Each row of numbers belongs to one of the things below and depends on some of the facts about them. Some rows are named. Which thing is each other row?

Named rows:
.13,-.06,.06,.14,.01,-.01,.04,-.10,.17,.16,.18,.02,.31,-.02,.06,.00,.13,-.01,.12,.03,-.14,-.09,.22,.03,.05,-.08,.11,.11,-.02,.11 -> k826
-.41,-.07,-.15,-.12,.02,.13,-.28,.12,.21,-.01,-.21,-.29,-.23,-.09,.09,-.03,-.39,-.08,-.12,.09,.18,-.15,-.17,-.13,.21,.20,-.14,-.17,-.10,.12 -> k889
.12,-.11,.08,-.04,.02,-.09,-.25,-.04,.13,-.09,-.28,.13,-.24,-.09,.10,-.03,.04,.10,.08,-.12,.30,-.23,.03,.18,-.15,-.08,.26,-.18,-.13,.04 -> k616
.20,.01,.07,-.06,.07,-.07,.14,.12,-.15,.16,-.04,.25,-.27,.05,-.14,-.10,-.63,-.09,-.03,.07,-.03,-.22,-.24,-.20,-.03,.22,.29,.31,-.11,.10 -> k15
-.47,.11,-.15,-.11,.06,.15,.11,-.05,-.16,-.07,-.08,-.01,.31,.07,-.10,-.17,.16,-.07,-.15,-.05,.05,-.20,-.25,.16,-.15,.15,-.15,-.19,.19,-.07 -> k284
.12,-.01,.00,-.01,.03,.11,.01,-.09,.17,.17,.06,-.15,.14,.05,.11,.04,.09,-.06,.16,.07,-.17,.08,.03,.10,-.03,.08,.10,-.05,.06,.09 -> k404
.14,-.08,-.07,.09,-.04,-.02,-.11,.06,.00,.00,-.20,-.30,-.10,-.09,-.04,-.16,.29,.07,.02,.02,-.07,-.20,-.03,.00,-.07,.10,-.08,-.17,-.05,-.09 -> k505
.13,-.02,.04,.00,.03,-.02,.03,.02,.04,.04,.13,-.09,.09,-.07,.00,-.07,.10,.03,.03,-.01,.04,-.11,.01,-.05,.07,.01,.01,-.07,-.03,.05 -> k945
.13,-.12,.08,-.16,.00,-.07,.07,-.04,-.19,-.09,-.18,-.07,.13,-.02,-.05,.27,-.57,.12,.14,-.01,-.05,.26,.26,.20,.18,.14,-.21,.27,.29,.13 -> k320
.16,.00,-.05,-.09,.03,.09,.04,.01,-.01,.11,-.08,-.20,-.08,-.01,.09,-.05,.18,.01,.15,.05,-.15,-.01,-.11,.07,-.10,.11,.02,-.15,.07,-.02 -> k827
.10,.03,.07,-.13,.05,-.03,.06,.07,.12,.11,.17,-.19,.12,-.02,.09,-.09,.19,.08,.10,-.13,.11,-.04,-.17,-.07,.11,.07,.07,-.02,-.05,.01 -> k695
.13,-.05,.03,.05,.02,.00,.02,.01,.06,.05,.12,-.11,.10,-.07,-.01,-.06,.10,.02,.03,.02,-.02,-.13,.08,-.04,.07,-.01,.01,-.08,-.04,.07 -> k811
-.06,.02,-.01,.08,-.06,-.03,-.05,-.06,.00,-.06,-.09,.20,-.12,.05,.04,-.06,.06,-.07,.00,.09,-.13,.09,.11,.00,-.05,-.01,-.09,.04,-.02,-.08 -> k834
.01,-.01,.01,.04,-.05,-.08,-.14,.07,.02,-.06,-.18,-.17,-.12,-.05,-.01,-.16,.28,.07,-.07,-.07,-.02,-.20,-.10,-.03,-.02,.06,-.07,-.13,-.10,-.12 -> k145
.03,.00,.01,.03,-.04,-.07,-.11,.08,-.02,-.07,-.17,-.17,-.13,-.06,-.02,-.17,.27,.07,-.09,-.07,-.02,-.18,-.10,-.03,-.02,.06,-.09,-.14,-.09,-.12 -> k690
.04,-.01,.01,.03,-.05,-.08,-.11,.08,-.01,-.07,-.18,-.17,-.14,-.05,-.02,-.16,.26,.07,-.08,-.07,-.02,-.18,-.10,-.03,-.04,.07,-.09,-.15,-.10,-.12 -> k232
-.37,.10,.05,.08,-.01,.06,.03,.10,.09,.00,-.13,.23,-.14,-.06,-.13,.19,.14,-.02,.03,-.09,-.19,.42,-.10,.21,.06,-.24,-.12,.30,-.14,-.12 -> k485
.04,.01,.03,.01,.00,-.02,.00,-.01,.00,-.02,.04,.06,-.03,.00,.02,-.04,.09,-.01,.01,.01,-.07,-.01,.01,.00,.01,-.02,-.01,-.02,-.04,-.03 -> k853
-.39,.10,.03,.10,-.05,-.01,-.06,.12,.05,-.05,-.26,.08,-.20,-.08,-.14,-.07,.28,.06,-.06,-.13,-.19,.24,-.19,.21,.00,-.21,-.16,.20,-.14,-.14 -> k939
.05,-.12,.08,-.15,-.04,-.10,.05,-.06,-.19,-.09,-.21,.12,.05,.05,-.07,.27,-.60,.12,.12,.02,-.05,.33,.27,.20,.18,.12,-.20,.31,.29,.11 -> k509
.19,.00,-.15,.18,.07,.16,.13,.08,.13,-.09,.19,.30,-.27,.03,.09,.30,.13,.11,.10,.08,.11,.43,.15,-.02,.08,-.25,-.12,-.17,.11,-.14 -> k163

Some facts about the things:
k106 {Θ=k733 k87, Δ=k335, Ξ=k930}
k116 {Θ=k834, Δ=k878}
k124 {Θ=k671, Δ=k284}
k125 {Θ=k82}
k133 {Δ=k335, Ξ=k163}
k135 {Θ=k332, Δ=k145, Ξ=k538}
k139 {Θ=k991 k671, Ξ=k942}
k145 {Ξ=k878}
k149 {Θ=k185, Δ=k616}
k15 {Θ=k2, Δ=k878, Ξ=k904}
k163 {Δ=k125}
k17 {Δ=k477}
k185 {Δ=k139}
k191 {Δ=k712}
k192 {Θ=k2, Δ=k284, Ξ=k958}
k193 {Θ=k936 k58, Δ=k878}
k195 {Δ=k649, Ξ=k646}
k2 {Θ=k332, Δ=k125, Ξ=k191}
k223 {Δ=k690, Ξ=k945}
k232 {Ξ=k669}
k241 {Θ=k566, Δ=k889, Ξ=k515}
k245 {Δ=k891, Ξ=k661}
k281 {Δ=k335, Ξ=k336}
k284 {Θ=k362, Ξ=k959}
k285 {Δ=k232, Ξ=k133}
k296 {Θ=k17, Δ=k991}
k305 {Θ=k193, Ξ=k284}
k309 {Θ=k991, Δ=k439}
k313 {Θ=k116, Δ=k616}
k320 {Θ=k87, Δ=k439, Ξ=k853}
k323 {Θ=k509, Δ=k685, Ξ=k193}
k330 {Δ=k930}
k332 {Θ=k185, Δ=k889}
k336 {Δ=k139, Ξ=k330}
k340 {Δ=k924}
k375 {Δ=k685}
k404 {Θ=k375, Δ=k477, Ξ=k245}
k409 {Θ=k991}
k42 {Θ=k733, Δ=k878, Ξ=k58}
k439 {Θ=k509}
k460 {Δ=k864, Ξ=k939}
k477 {Ξ=k928}
k485 {Δ=k891}
k493 {Δ=k495}
k495 {Ξ=k924}
k50 {Θ=k313 k284 k133}
k505 {Θ=k834, Ξ=k6}
k509 {Δ=k439, Ξ=k460}
k515 {Ξ=k834}
k534 {Δ=k505}
k538 {Ξ=k495}
k554 {Θ=k320, Δ=k125}
k555 {Θ=k332, Δ=k505}
k562 {Δ=k712, Ξ=k883}
k566 {Δ=k505}
k568 {Δ=k58}
k6 {Δ=k305}
k61 {Δ=k991, Ξ=k685}
k610 {Δ=k685}
k616 {Θ=k191}
k646 {Θ=k924, Δ=k305}
k649 {Ξ=k149}
k652 {Θ=k939 k485, Δ=k125, Ξ=k826}
k661 {Θ=k688, Δ=k284, Ξ=k106}
k669 {Δ=k362, Ξ=k309}
k671 {Θ=k330, Δ=k139, Ξ=k116}
k672 {Θ=k834 k928, Δ=k538}
k675 {Θ=k375 k284 k688, Δ=k889}
k684 {Θ=k834, Δ=k439}
k685 {Ξ=k135}
k688 {Δ=k125}
k691 {Δ=k439, Ξ=k688}
k695 {Θ=k936, Δ=k305, Ξ=k320}
k71 {Δ=k58, Ξ=k223}
k717 {Θ=k509 k106, Δ=k477}
k733 {Θ=k185, Δ=k335}
k734 {Δ=k889}
k776 {Δ=k50}
k779 {Θ=k332, Δ=k284}
k801 {Θ=k958, Δ=k139}
k803 {Θ=k671, Δ=k477, Ξ=k920}
k811 {Θ=k958, Δ=k409}
k817 {Θ=k460 k106, Δ=k284}
k82 {Θ=k332 k958, Δ=k284, Ξ=k881}
k826 {Θ=k185, Δ=k58, Ξ=k779}
k827 {Θ=k924 k362, Δ=k328}
k834 {Δ=k409, Ξ=k281}
k838 {Δ=k284, Ξ=k509}
k844 {Δ=k439, Ξ=k493}
k846 {Θ=k834, Δ=k439, Ξ=k652}
k853 {Δ=k939}
k864 {Ξ=k195}
k87 {Θ=k185 k712, Δ=k284}
k878 {Θ=k133, Ξ=k305}
k881 {Θ=k185, Δ=k145}
k883 {Θ=k936, Δ=k284, Ξ=k61}
k889 {Θ=k185, Ξ=k838}
k891 {Ξ=k936}
k901 {Θ=k330 k332 k844, Δ=k284, Ξ=k17}
k904 {Θ=k568, Δ=k685}
k915 {Θ=k936, Δ=k58}
k920 {Θ=k185, Δ=k125}
k928 {Δ=k409}
k930 {Θ=k834 k712}
k936 {Θ=k135, Δ=k139, Ξ=k675}
k942 {Θ=k149, Δ=k878}
k945 {Θ=k844, Δ=k864, Ξ=k323}
k95 {Δ=k878}
k958 {Θ=k106, Δ=k924}
k959 {Δ=k145}
k991 {Θ=k733, Ξ=k712}

Name these rows:
No name comes twice in this set of rows, the named rows included.
.15,-.14,.07,-.12,-.02,-.09,-.02,.07,-.19,-.09,-.25,-.33,.07,-.08,-.11,.03,-.31,.12,.10,-.07,.07,-.16,.23,.19,.16,.16,-.20,-.04,.29,.08	k439
.18,-.09,.04,.15,-.01,-.01,-.08,-.13,.00,.15,.18,-.36,.34,.13,.08,.10,.22,.04,.06,-.08,-.18,-.21,.24,-.20,.01,-.05,.24,.07,.14,.06	k904
.20,.08,.08,-.15,.07,-.11,.14,.12,-.14,.14,.02,.29,-.27,.13,-.14,-.14,-.64,-.08,-.02,-.03,.06,-.12,-.26,-.20,.01,.22,.29,.34,-.12,-.01	k193
.14,-.07,-.06,.08,-.03,-.04,-.09,.07,-.02,-.02,-.18,-.26,-.09,-.08,-.06,-.16,.26,.07,-.01,.00,-.03,-.23,-.04,-.02,-.06,.09,-.08,-.17,-.06,-.10	k930
.20,.09,-.15,.18,.07,.18,.14,.12,.18,-.06,.19,.30,-.28,-.09,-.12,.32,.22,.11,.14,-.02,-.15,.47,.02,.21,.13,-.27,-.13,-.15,-.12,-.14	k652
.18,-.13,.08,-.16,.04,-.05,.08,-.01,-.19,-.09,-.11,-.26,.20,-.07,-.07,.28,-.57,.13,.16,-.05,.00,.12,.26,.20,.19,.15,-.20,.19,.30,.14	k309
.06,.03,.06,-.14,.03,-.09,-.04,.11,.11,.03,.07,-.33,.00,-.06,.07,-.17,.31,.11,.04,-.16,.24,-.20,-.23,-.10,.09,.15,-.01,-.14,-.10,-.12	k305
.16,-.05,-.04,.07,.01,.05,.02,-.02,-.02,.04,-.01,-.08,-.01,-.07,-.01,-.04,.09,-.01,.08,.09,-.11,-.11,.10,.01,-.05,.03,-.02,-.12,.03,.05	k672
-.12,.02,.04,.09,-.06,-.07,-.03,-.04,.00,-.07,.04,.24,-.07,.04,-.01,-.08,.00,-.05,-.11,.06,-.02,.07,.11,-.07,.03,-.06,-.09,.13,-.05,-.07	k460
.02,.03,.06,-.08,.02,-.05,.02,.04,.09,.01,.13,.03,.03,.01,.06,-.08,.15,.03,.03,-.07,.06,.02,-.08,-.06,.09,.02,.01,.05,-.07,-.04	k135
.14,-.11,.07,-.17,.01,-.06,.07,-.03,-.19,-.09,-.20,-.14,.09,.03,-.01,.29,-.58,.12,.15,-.06,-.08,.30,.26,.21,.18,.14,-.22,.25,.29,.12	k691

The same things again, as new rows of numbers:
Some things and their rows:
-.01,.01,-.06,.11,.04,-.01,.06,-.02,.11,.05,.11,.02,.06 -> k71
-.13,.09,-.07,-.18,-.20,-.04,.02,.02,.00,-.16,-.14,.13,.01 -> k685
.03,.03,-.07,.10,.04,-.01,.04,-.02,.26,.09,.14,.03,.02 -> k904
-.07,.08,-.09,-.15,-.22,-.04,.07,.01,-.06,-.24,-.23,.14,.06 -> k939
-.12,.09,-.07,-.18,-.19,-.03,.02,.03,-.01,-.15,-.14,.13,.01 -> k335
-.21,-.01,-.11,.08,-.02,-.02,-.07,-.06,-.26,-.01,.17,-.09,.14 -> k133
-.26,.08,-.12,-.26,-.31,-.05,-.29,.03,-.08,-.10,.07,-.02,-.13 -> k50
-.19,-.04,-.11,.05,.40,.16,.16,-.01,-.14,.10,.06,.09,.09 -> k936
-.04,-.08,-.01,.02,.29,.15,.05,.01,-.04,.11,.02,.05,-.03 -> k135
-.10,-.08,.09,.04,.23,.11,.15,.00,-.28,.08,-.01,.03,.10 -> k332
.32,-.02,.18,.01,.19,.17,.18,.00,-.04,-.11,.20,-.13,-.30 -> k901
-.03,-.05,-.10,.01,.28,.15,.00,.01,.15,.11,.06,.06,-.08 -> k695
-.14,.03,-.14,-.26,.02,.11,-.04,.05,.02,-.11,-.18,.17,-.12 -> k305
-.25,.10,.20,-.21,-.16,.00,.09,.09,-.07,.04,.01,.13,-.08 -> k139
-.10,.05,-.07,.11,.12,-.01,.13,-.02,.07,.11,.18,.04,.10 -> k336
.03,.01,-.05,.10,.02,-.01,.06,-.02,.14,.03,.07,.01,.06 -> k562
.17,-.12,-.01,.10,-.11,-.03,-.13,.03,.41,-.25,.13,.04,.14 -> k95
.04,-.02,.13,.02,.15,-.01,.01,.03,.05,.21,.08,-.01,-.01 -> k811
.33,.01,.20,.07,.05,.12,.25,-.01,-.07,-.18,.20,-.14,-.23 -> k124
.01,.01,-.06,.11,.02,-.01,.06,-.02,.11,.05,.07,.01,.05 -> k534
.39,.03,-.01,.07,.12,.06,.21,-.06,-.01,-.28,.13,-.12,-.11 -> k838

Which thing is each row?
No name comes twice in this set of rows, the named rows included.
-.02,-.03,.22,.06,.12,-.03,.11,.02,-.18,.17,.03,-.02,.12	k733
-.06,.07,-.03,-.32,-.05,-.15,-.24,.06,-.07,-.01,-.12,-.01,-.04	k930
.09,-.14,-.07,.00,-.02,-.13,-.38,.02,.17,-.19,.21,-.11,.18	k116
.03,-.05,.14,.04,.16,-.01,.08,.01,-.15,.13,-.03,-.01,.09	k958
-.27,-.01,-.10,.13,-.12,.04,-.03,-.07,-.25,-.05,.19,-.08,.12	k375
.35,-.02,-.06,-.01,.37,.22,.16,-.03,-.01,-.22,.13,-.09,-.25	k883
-.10,.04,.13,-.28,-.06,-.04,-.03,.09,-.15,.02,-.16,.09,-.05	k889
.17,.03,-.04,.06,-.05,.09,.04,-.07,-.12,-.27,.33,-.22,-.21	k661
-.21,-.06,.07,.26,.08,.08,.01,.04,-.17,-.01,-.39,-.08,-.07	k844
.19,-.15,.24,.02,-.05,-.06,-.14,.09,.31,-.08,.15,-.01,.08	k42
-.23,.01,-.08,.09,-.10,.03,-.11,-.04,.02,.06,.28,-.07,-.03	k404

